Below is a small trained network, with its code and all its weights. Each question gives an input and a class and asks what happens when units are switched off, that is, made to give their printed mean instead of their output.

import numpy as np


def w(rows, s, z=0):
    codes = np.array(rows[::2]) - 128.0
    scale = np.full(codes.shape[1], s)
    scale[-1] = z or s
    return codes * scale


def f(y):
    return y / 2 * (1 + np.tanh(0.7978845608 * (y + 0.044715 * y**3)))


def log_softmax(a):
    a = a - a.max(-1, keepdims=True)
    return a - np.log(np.exp(a).sum(-1, keepdims=True))


def net(x, mask):
    res = np.array(x, float).reshape(1, 5) / 4 @ E
    y = f(res @ A[0][:, :-1].T + A[0][:, -1])
    res = res + np.where(mask, y, B[0][:, -1]) @ B[0][:, :-1]
    return log_softmax(res[-1] @ U[:, :-1].T + U[:, -1])


A, B = {}, {}
E = w([
[154,167,69,93,113,89,180,61],'x0',
[126,131,126,128,128,127,125,126],'x1',
[136,181,176,60,180,188,113,57],'x2',
[67,149,127,58,120,135,150,248],'x3',
[111,66,42,99,201,89,100,111],'x4',
],0.013)
A[0] = w([
[123,193,107,108,167,115,161,188,177],'n1',
[168,119,152,88,154,188,109,72,102],'n2',
[143,120,100,205,118,82,158,156,5],'n3',
[138,151,155,105,162,129,86,110,80],'n4',
[119,153,149,142,50,180,150,109,55],'n5',
[168,85,125,180,162,106,92,72,95],'n6',
[168,168,164,128,80,131,130,152,157],'n7',
[131,114,98,94,168,84,73,134,59],'n8',
[87,158,137,85,160,162,128,117,130],'n9',
[126,69,182,164,126,154,7,137,39],'n10',
[137,76,78,142,200,157,131,113,87],'n11',
[151,135,166,177,80,131,120,85,84],'n12',
[175,159,107,109,105,62,166,82,78],'n13',
[160,80,93,169,88,120,134,155,168],'n14',
],0.014,0.0025)
B[0] = w([
[185,36,148,157,107,254,133,161,204],'n1',
[170,195,137,103,73,134,39,186,230],'n2',
[158,235,79,100,36,63,93,125,215],'n3',
[117,168,139,121,86,84,94,113,180],'n4',
[81,149,128,77,201,79,141,130,207],'n5',
[168,119,54,204,160,208,174,220,247],'n6',
[83,113,168,121,197,33,172,134,207],'n7',
[63,187,165,150,159,65,209,123,192],'n8',
[179,132,97,140,86,91,78,158,196],'n9',
[34,59,149,80,60,207,136,24,234],'n10',
[55,177,166,158,186,69,168,140,207],'n11',
[154,126,86,128,174,114,208,207,218],'n12',
[56,56,176,77,34,228,168,46,218],'n13',
[179,154,99,125,108,86,51,104,219],'n14',
],0.0091,0.013)
U = w([
[179,243,103,71,43,92,5,152,72],'0',
[75,46,142,45,57,196,152,2,138],'1',
[83,193,142,87,243,64,205,182,27],'2',
[184,110,92,114,149,206,165,245,254],'3',
],0.0082,0.0045)

Each question gives the input, the list of numbers given to net, and the class t.
The units are the neurons (one row each of A and B). Each row of codes is followed by its name. A weight is (code - 128) times the scale printed after its matrix; where a second scale follows, it is the last column's (A, B and U).
mask holds one flag per neuron, in row order. A switched-off neuron (its flag False) gives its mean, the last column of its row in B, instead of its output. The means were averaged over made-up inputs and are rounded, as every weight is.
A unit's drop is (log p(t) with every unit on - log p(t) with that unit switched off) / (log p(t) with every unit on - log p(t) with every unit switched off).
The circuit of an input: a set's keep is (log p(t) with only the set's units on - log p(t) with every unit switched off) / (log p(t) with every unit on - log p(t) with every unit switched off). Starting from the 12 units with the biggest drops (on a tie, the unit counted first), units are removed one at a time, each time the one whose removal leaves the highest keep (on an exact tie, the one counted first), for as long as the keep stays at least 0.8.
circuit, biggest first: the units of the circuit, biggest drop first
top k neurons: the k neurons with the biggest drops, biggest first
drop when u is switched off: that unit's drop, to one decimal
input [5,2,-6,-8,8], class 2: circuit, biggest first : [n11]
input [-5,-8,6,4,5], class 0: top 2 neurons : [n9; n13]
input [1,4,6,8,7], class 3: top 3 neurons : [n1; n9; n7]
input [-2,-3,2,-7,-7], class 2: top 2 neurons : [n5; n7]
input [6,7,3,7,1], class 3: top 3 neurons : [n10; n1; n9]
input [3,-8,-7,-3,6], class 0: top 2 neurons : [n3; n14]
input [-3,-5,-2,4,-5], class 2: top 3 neurons : [n7; n6; n13]
input [-2,3,5,-1,7], class 2: top 4 neurons : [n11; n8; n3; n14]
input [-5,-4,3,-7,-2], class 3: top 3 neurons : [n6; n12; n13]
input [5,-5,-1,-6,-6], class 2: top 3 neurons : [n12; n10; n5]
input [5,-5,-3,3,-7], class 2: top 3 neurons : [n10; n7; n5]
input [5,5,1,-7,5], class 3: top 2 neurons : [n6; n10]
input [-8,-5,-8,-5,-2], class 0: top 2 neurons : [n3; n14]
input [7,-3,-4,4,-6], class 1: circuit, biggest first : [n13]
input [-8,2,2,2,8], class 1: top 2 neurons : [n10; n12]
input [7,8,-4,0,-3], class 1: drop when n13 is switched off : 1.7
input [-7,1,8,-7,-7], class 0: drop when n11 is switched off : 0.1
input [-6,6,1,5,-3], class 1: drop when n10 is switched off : 0.3
